Papo: [-18 -17  11 -15 -21 -28  -2  -8  -6 -57  16 -20 -41 -21   3  20  -1  -3
   9  14   7  -5  -1 -21   2   1  -4 -41  -5  -7  -2  -7 -15 -14  20  22
 -21  15  19   4 -33  -8 -26  -7  -8  -9  -1 -23]
Tiru: [-12 -20 -18   6   2 -25  22  40   1  12  20   4 -28 -23  -7 -16 -11 -23
 -21   1 -10   2 -14  19 -16  15 -35  29  21 -13   4 -37  -4 -14  15   8
   4 -10  15   7  27  22  29 -20  16  11  18 -19]
Rurob: [  5 -28  -9  -3  -6 -36  16  27   0 -15  25 -11 -42 -23 -16  -7 -18 -18
  -6   7  -3   7 -13   9  -2   9 -34 -13   2 -14   4 -39 -22 -16  21  15
  14   4  35  14   1  25  14 -16   7   1  19 -33]
back: [-18 -18] -> Rurob
back: [ -7 -16 -23] -> Rurob
loc: [-34] -> Rurob, 27
back: [  7  -3   7  -6 -18 -18  -7 -16] -> Rurob
back: [ -7  -5 -41] -> Papo

bibig: [ 1  7 13  6  1]
tiga: [19  3  4 18  3]
zefan: [ 6  2 10  5  1]
medut: [14  3  2 61  5]
zenir: [10  2  7 13  2]
Fugoz: [12  2  6  9  2]
back: [13  7  2] -> zenir
asked: [ 6  2 10  5  1] -> zefan

sir: [ 1 -1 -3 -1 -5  0 -1 -5  3 -3  0 -5  0  2  0  0  2 -2 -3 -1 -7 -2  2 -1
  0  0 -3 -1  0 -1  2]
lim: [-34  -3 -42 -38   9 -30 -28  11 -14 -33 -33 -59 -36  -7 -18 -38 -18 -51
 -43 -50 -30  12 -21   4 -34 -28 -10 -27 -21  22   3]
Buv: [-3  6 -6 -5  0 -5  2  0 -1  6 -5 -1 -5 -5 -8 -4 -4 -3 -7 -1 -6  5 -3 -8
  3  4  4 -6 -6 -6  3]
Pupom: [-24 -10  -4 -19  30 -21 -31  29 -30  -7 -19  -9 -20 -18  -7 -21 -21 -23
  -9 -27  33  13 -26  13 -28 -17   1  -9 -11  29 -17]
zil: [ -4  -1  -9  -5  14  -3  -5  12  -7 -10  -5 -12  -5  -4  -5  -4  -1  -3
  -4  -6  -4 -10  -3   1  -5  -1   1   2   2   0 -12]
noto: [-21  26 -24 -29  20 -27  -2  23 -14  18 -28 -17 -25 -31 -35 -24 -23 -14
 -26 -11 -17  21 -23 -24 -26 -28 -39 -23 -26 -13  11]
tevi: [ 0  0 -1  0  0  0  0  0 -1  0  0  0  0 -1 -1  0 -1  0 -1  0 -1  0  0 -1
  0  0  0 -1 -1 -1 -1]
mez: [-20 -11  -6 -15  25 -18 -27  23 -31  -3 -16  -2 -17 -19  -9 -17 -20 -18
  -9 -23  32   8 -24   7 -24 -15   1  -8 -11  20 -24]
tor: [-10  -4 -24   2  -9   4   1  -9   6  -8   2  -9   2   4  -2   3   6   1
  -3   1 -18 -11   7  -3   3   4  -7   3   4  -8   0]
nimiv: [ -1   5  -8  -2   6  -1   5   4  -2  -2  -3  -5  -3  -3  -5  -2   0   1
  -4   0 -10  -7   0  -6   0  -1   5  -1   0  -9  -7]
fiv: [-2 -4 -8 -2 -4 -1 -2 -6 -2 -6 -2 -6 -3  0 -3 -2  0 -4 -6 -5 -8 -6  0 -3
 -2 -1 -5 -2 -1 -3 -6]
nuru: [-26  -6 -31 -30   8 -23 -27  10 -11 -27 -25 -46 -27  -7 -14 -29 -14 -39
 -31 -39 -20   8 -17   6 -28 -22 -10 -18 -15  19   3]
back: [-31 -21] -> Pupom
asked: [ 0  0 -1  0  0  0  0  0 -1  0  0  0  0 -1 -1  0 -1  0 -1  0 -1  0  0 -1
  0  0  0 -1 -1 -1 -1] -> tevi
asked: [-10  -4 -24   2  -9   4   1  -9   6  -8   2  -9   2   4  -2   3   6   1
  -3   1 -18 -11   7  -3   3   4  -7   3   4  -8   0] -> tor
asked: [-3  6 -6 -5  0 -5  2  0 -1  6 -5 -1 -5 -5 -8 -4 -4 -3 -7 -1 -6  5 -3 -8
  3  4  4 -6 -6 -6  3] -> Buv
back: [ -4 -10 -24] -> Pupom

Verut: [  0  17  -4 -30   4 -32  46 -17   0 -32   6   9   4 -30]
Pazu: [ -9  29   4  13  -1  45  13 -20  -1 -21   8  14   9  38]
giki: [ 58  -2  32  41  18 -16  57  -6  33 -16 -21  12  18  -5]
kuron: [ 43 -26  12  18  -3  29  26  50  26  29 -24  -7  -3   2]
panol: [ 56 -40  24  37   1  42  11  51  33  42 -31  -6   1  19]
vir: [ 24  43   6  29  -7  40  -5  45  16  40 -22 -10 -32  15]
pel: [ 56 -40  24  37   1  42   1  51  33  42 -31  -6   1  19]
neku: [ 54  -9  29   4  13  -1  45  13  30  -1 -21   8  13  -2]
Vinuv: [ 17 -33  25  42  14  34 -46  -3   6  34 -22   6  14  39]
Mev: [ 22   7  -8 -21 -11  -6  60  44  17  -6  -2 -11 -11 -32]
back: [ 13   8 -21  -1  30  13  45  -1  13   4  29  -9] -> neku
asked: [ 22   7  -8 -21 -11  -6  60  44  17  -6  -2 -11 -11 -32] -> Mev
back: [  1  -6 -31  42  33  51   1  42   1  37  24 -40] -> pel
asked: [ 17 -33  25  42  14  34 -46  -3   6  34 -22   6  14  39] -> Vinuv
asked: [ 58  -2  32  41  18 -16  57  -6  33 -16 -21  12  18  -5] -> giki
loc: [39] -> Vinuv, 14
loc: [44] -> Mev, 8

gosan: [ 1 -4 48 22]
Zogo: [-9 -2 63 34]
soref: [-4 48  1  6]
paf: [29 -1 42 28]
back: [42 -1] -> paf
back: [48 -4  1] -> gosan
back: [22 48] -> gosan
loc: [-1] -> paf, 2
back: [ 1 48 -4] -> soref
loc: [28] -> paf, 4

Biv: [-24   1   3  -5  29 -16 -29  -2]
tado: [ -2  28 -36  14   5  -3 -20 -15]
Pok: [-24   1   0   8  -7   2 -15 -13]
loc: [29] -> Biv, 5
asked: [-24   1   3  -5  29 -16 -29  -2] -> Biv
loc: [-36] -> tado, 3

lub: [ 27  -7 -20 -28 -51  24]
tifa: [ -9 -46 -47  14  14 -17]
seri: [-22 -20  -7   7  32 -18]
Fepid: [ -8 -48 -55  11  12  -7]
back: [ 14  14 -47 -46  -9] -> tifa
loc: [-18] -> seri, 6

kove: [ 22  29  29 -28  25 -36  25   1  17  -9  23 -47  48 -21]
savon: [ 39  41 -38 -42  34  22  12 -49  21  12   4  51  -8   9]
kigo: [ 20   4 -40 -32   5 -38  38  24  34 -43  -3  32   4  -3]
Tika: [-32  52  14   8 -52  26  39 -42 -22  29 -32  43  13   4]
pupe: [  8  32  35 -11 -40 -28 -27  15  13  37   1 -31 -30 -45]
Roko: [ 22 -47  29  25 -28  30 -29 -18  38  38  26  -3   2  11]
Lif: [ -3   8 -32  45  46 -30 -48 -37  28   1  48 -17 -22 -35]
back: [ 25 -28  29  29  22] -> kove
loc: [9] -> savon, 14
loc: [52] -> Tika, 2
loc: [30] -> Roko, 6
back: [-45 -30 -31   1] -> pupe
loc: [2] -> Roko, 13

fari: [  4 -45 -21  57  48]
Gumoz: [-45   0  39   5 -41]
sozo: [ -1 -40  39  -8 -22]
back: [ 39   0 -45] -> Gumoz
back: [ 39 -40] -> sozo
loc: [-41] -> Gumoz, 5
back: [39  0] -> Gumoz
loc: [4] -> fari, 1

gog: [  6   4  -3  -4  10   9  12  10 -20  12   2 -10   4  -7 -19   0 -34  18
 -17  12  -5  -8  18   7  -6   1 -11   6  -9  -1  -2   0  -6  -9]
mesi: [ -8  -5   8  -8  -3  12   8  11   8   2  -6  -6   5  -7 -13  -3  -6   9
 -15 -18 -13  -3  18   2   3  -6  -7  -3  -3  10 -10   0  -1  -1]
fur: [ -1  18  26   3 -17   9   7  14  14  -9  10 -10  -7  -1 -11  -2   0  -2
 -12  -8  -8 -12   0   2   4 -17   5 -36  16  -9  -2  -1   0   2]
lepem: [  2 -10   9  -4  20   1  10  -1   0  12 -15  -7   7  -9 -15   3 -12   6
   0 -11  -3  -4   5   5   1   4  -7  15  10   9  10 -15  -9 -29]
nedef: [ -5 -21  20  -3  16   1  -6   6   8   6  -8  10   2  -9  -7  -7  17 -13
   3 -18  10  -2 -12  -4   7 -11  -2   3   7  12 -11 -26  -5 -23]
Ked: [  3  31  32   7 -19   7   8  12  15  -9  12 -10 -13   3 -10   4  -6  -7
  -7  -4  -6 -16  -4   8   3 -19   9 -48  26 -21   6   0   0   2]
delod: [  3  18  26   3 -11   7   5  12   9  -5   8  -6 -11   0  -9   0  -4  -6
  -9  -2  -1 -12  -4   4   2 -17   5 -33  16 -14  -2  -4  -2  -1]
back: [-6  7 18 -8 -5 12] -> gog
back: [-15  -9   7] -> lepem

ripaf: [ -4  -1 -13 -15  -3   0 -18  -3   1  22   3  -4]
Lovu: [ -1   0 -13 -13  -5   2 -20   1   2  21   3  30]
gez: [ 31   6  10  30 -12  15   2  21  -1 -26  -7   6]
teto: [-14  -5   4  13  14   5  31  -8  18 -13   0 -20]
pize: [ -7   4 -10   7   1  13   5   2  21   6   0 -26]
letu: [ 22   6   7  29  -9  15   6  19   6 -22  -5  -4]
mubi: [-13   6 -10  15   5  19  18   1  34   2   1 -37]
Feva: [ 36  10   7  46 -16  28   7  32  14 -30  -9 -11]
visen: [ 30   5  11  30 -12  13   2  22  -1 -24  -9  19]
Nas: [-13   6 -10  15   5  19  18   1  34   2   1 -38]
back: [ -5 -13] -> Lovu
back: [-11  -9] -> Feva
loc: [46] -> Feva, 4
back: [  2  -5 -13 -13   0] -> Lovu
loc: [-30] -> Feva, 10
asked: [-13   6 -10  15   5  19  18   1  34   2   1 -37] -> mubi

Noziv: [-21 -26 -22  21 -39 -11 -45 -16   7]
Sul: [14  8 -8 -6 20  0 14  4 -3]
fif: [-10 -38  22  20  -6  14   0 -10  16]
loc: [-8] -> Sul, 3
back: [14  0 20 -6] -> Sul
asked: [-10 -38  22  20  -6  14   0 -10  16] -> fif
back: [ 4 14  0 20 -6 -8  8 14] -> Sul
loc: [4] -> Sul, 8

migen: [  7 -19   5   3   1   8   9 -16  -2  -3  -7  -4  -9 -30 -15]
Fug: [ 29 -48  52  28 -16  40   5 -61  14   8  13 -15   3 -21  -8]
zudi: [  9 -39  24   0  -5  20  13 -36  10   6  -1   2 -16 -43  -1]
niki: [  8 -54  20   2  -5  17   3 -40  13  14   8  12  -6 -23 -46]
ropas: [ 10 -57   5  19  13  35   3   4 -15  -2   8   4  10 -15 -30]
sed: [ 35 -62  45  23   1  45  15 -41 -25 -21  23 -21  19 -13 -27]
back: [ 8 14 13] -> niki
asked: [ 10 -57   5  19  13  35   3   4 -15  -2   8   4  10 -15 -30] -> ropas
back: [-30  -9] -> migen
back: [ 3 35 13 19  5] -> ropas

lete: [ -7   8  -7   3  -2  13  12  10 -29  35  -3   5   3  17  -3  -4  -5]
vudek: [-6 -4 -3 12  2 -7 -2 10 11 11  9 -5 -9  4  1  0 -1]
bev: [-47 -33 -19 -26  50 -38  18   8  -3 -29  35  20 -13 -22  19   0  -8]
vubet: [ 29  -1  14  -7  -4 -12 -25 -38 -40   1 -21 -11  -3 -31   5   3  11]
bilo: [ 12   2  -7  -2   7   5 -16 -28  16  15 -15 -13  -1  -4  -3   5   5]
Neba: [-15   4 -10   1   6   8  14  18 -48   2  12   7  -2  15   0 -12  -5]
Zepud: [-30 -29  -4 -51  45 -36  10  29  37 -56  14  22   0 -40  17 -11   6]
Zuvof: [ -6  -9  -2 -22  17 -12   2   5  -1 -20   2   9   0 -18   7  -6   3]
back: [10 -2 -7  2 12] -> vudek
loc: [45] -> Zepud, 5
back: [ 35 -29  -3] -> bev
asked: [ -7   8  -7   3  -2  13  12  10 -29  35  -3   5   3  17  -3  -4  -5] -> lete
loc: [-16] -> bilo, 7
back: [ -5 -12   0] -> Neba
asked: [ 12   2  -7  -2   7   5 -16 -28  16  15 -15 -13  -1  -4  -3   5   5] -> bilo

Dodu: [-17  15 -35  22   5 -23 -26  22  -9   7 -17  -7  24  12 -19  12  18  33
 -25 -23 -24 -20  23  24 -28 -15  -1 -17  18  16 -33  -9 -33 -31 -17 -10
 -11  25  23 -16 -12 -11 -15  10   1  25 -22  23  36   9  26 -25 -18  26
 -28  22   6  26  12  -5  -7  21  17  19]
Teten: [ 10  32 -14  -7  28  -7 -19  30 -19  28 -33  20  16  37   9 -16  17  28
 -25 -23  -2  11   6  22  -4  19 -32 -21 -16  -9 -16 -34 -26 -22   7  14
 -28  17  25  -3   9  14 -36   8 -12  -7 -27  25  21  21   5 -32  20  20
   1  -2 -30  12   0   3  20  30 -21 -11]
mamok: [ 10  32 -14  -7  28  -7 -19  30 -19  28 -33  20  16   1   3 -16  17  28
   1 -20 -37  11  -1  22  -4  19 -32 -21 -16  -9 -16 -34 -26 -22   7  14
  -3  17  25  -3   9  14 -36   8 -12  -7 -27  25  21  21   5 -32  20  -5
   1  -2 -30   1   0   3  20  30 -21 -11]
tuk: [ 36  45  -1 -15  -9 -20  16  10 -36  50 -17 -11 -17  14 -21   5 -27  23
 -24  -9   7  -9  28  37 -17  25 -20  13   5  12 -28 -25 -26   0  14  14
 -52  32  -3  17 -43 -23 -22  28 -39  -3   2  30   2   7  29 -16   2  36
 -11  20 -21  -9 -14   8 -17  11 -25  -8]
buru: [-15  26 -42  11  19 -19 -42  26  -8   8 -37   9  24  27  -8  -2  39  39
 -27 -21 -33 -10  27  29 -24 -10 -17 -24   9  17 -38 -26 -47 -44  -8   3
 -18  24  40 -10 -20   4 -30  -1  -9  16 -32  24  45  23  21 -42  -8  27
 -25  13  -8  21   4  -8   8  28   8   3]
asked: [ 10  32 -14  -7  28  -7 -19  30 -19  28 -33  20  16  37   9 -16  17  28
 -25 -23  -2  11   6  22  -4  19 -32 -21 -16  -9 -16 -34 -26 -22   7  14
 -28  17  25  -3   9  14 -36   8 -12  -7 -27  25  21  21   5 -32  20  20
   1  -2 -30  12   0   3  20  30 -21 -11] -> Teten
asked: [-17  15 -35  22   5 -23 -26  22  -9   7 -17  -7  24  12 -19  12  18  33
 -25 -23 -24 -20  23  24 -28 -15  -1 -17  18  16 -33  -9 -33 -31 -17 -10
 -11  25  23 -16 -12 -11 -15  10   1  25 -22  23  36   9  26 -25 -18  26
 -28  22   6  26  12  -5  -7  21  17  19] -> Dodu
asked: [ 10  32 -14  -7  28  -7 -19  30 -19  28 -33  20  16   1   3 -16  17  28
   1 -20 -37  11  -1  22  -4  19 -32 -21 -16  -9 -16 -34 -26 -22   7  14
  -3  17  25  -3   9  14 -36   8 -12  -7 -27  25  21  21   5 -32  20  -5
   1  -2 -30   1   0   3  20  30 -21 -11] -> mamok
asked: [-15  26 -42  11  19 -19 -42  26  -8   8 -37   9  24  27  -8  -2  39  39
 -27 -21 -33 -10  27  29 -24 -10 -17 -24   9  17 -38 -26 -47 -44  -8   3
 -18  24  40 -10 -20   4 -30  -1  -9  16 -32  24  45  23  21 -42  -8  27
 -25  13  -8  21   4  -8   8  28   8   3] -> buru

Taron: [ 40  40 -35  56]
fenel: [-14  47 -36  30]
bofi: [  1  27 -47  59]
gif: [  4  56 -35  40]
totob: [ -4 -29 -28  22]
Tamub: [  3  40  56 -35]
zudig: [ 31  37  -5 -55]
tefa: [  9  26 -46  63]
val: [ 31  33 -40  62]
asked: [ 40  40 -35  56] -> Taron
loc: [-28] -> totob, 3
loc: [26] -> tefa, 2
back: [-35  56  40] -> Tamub

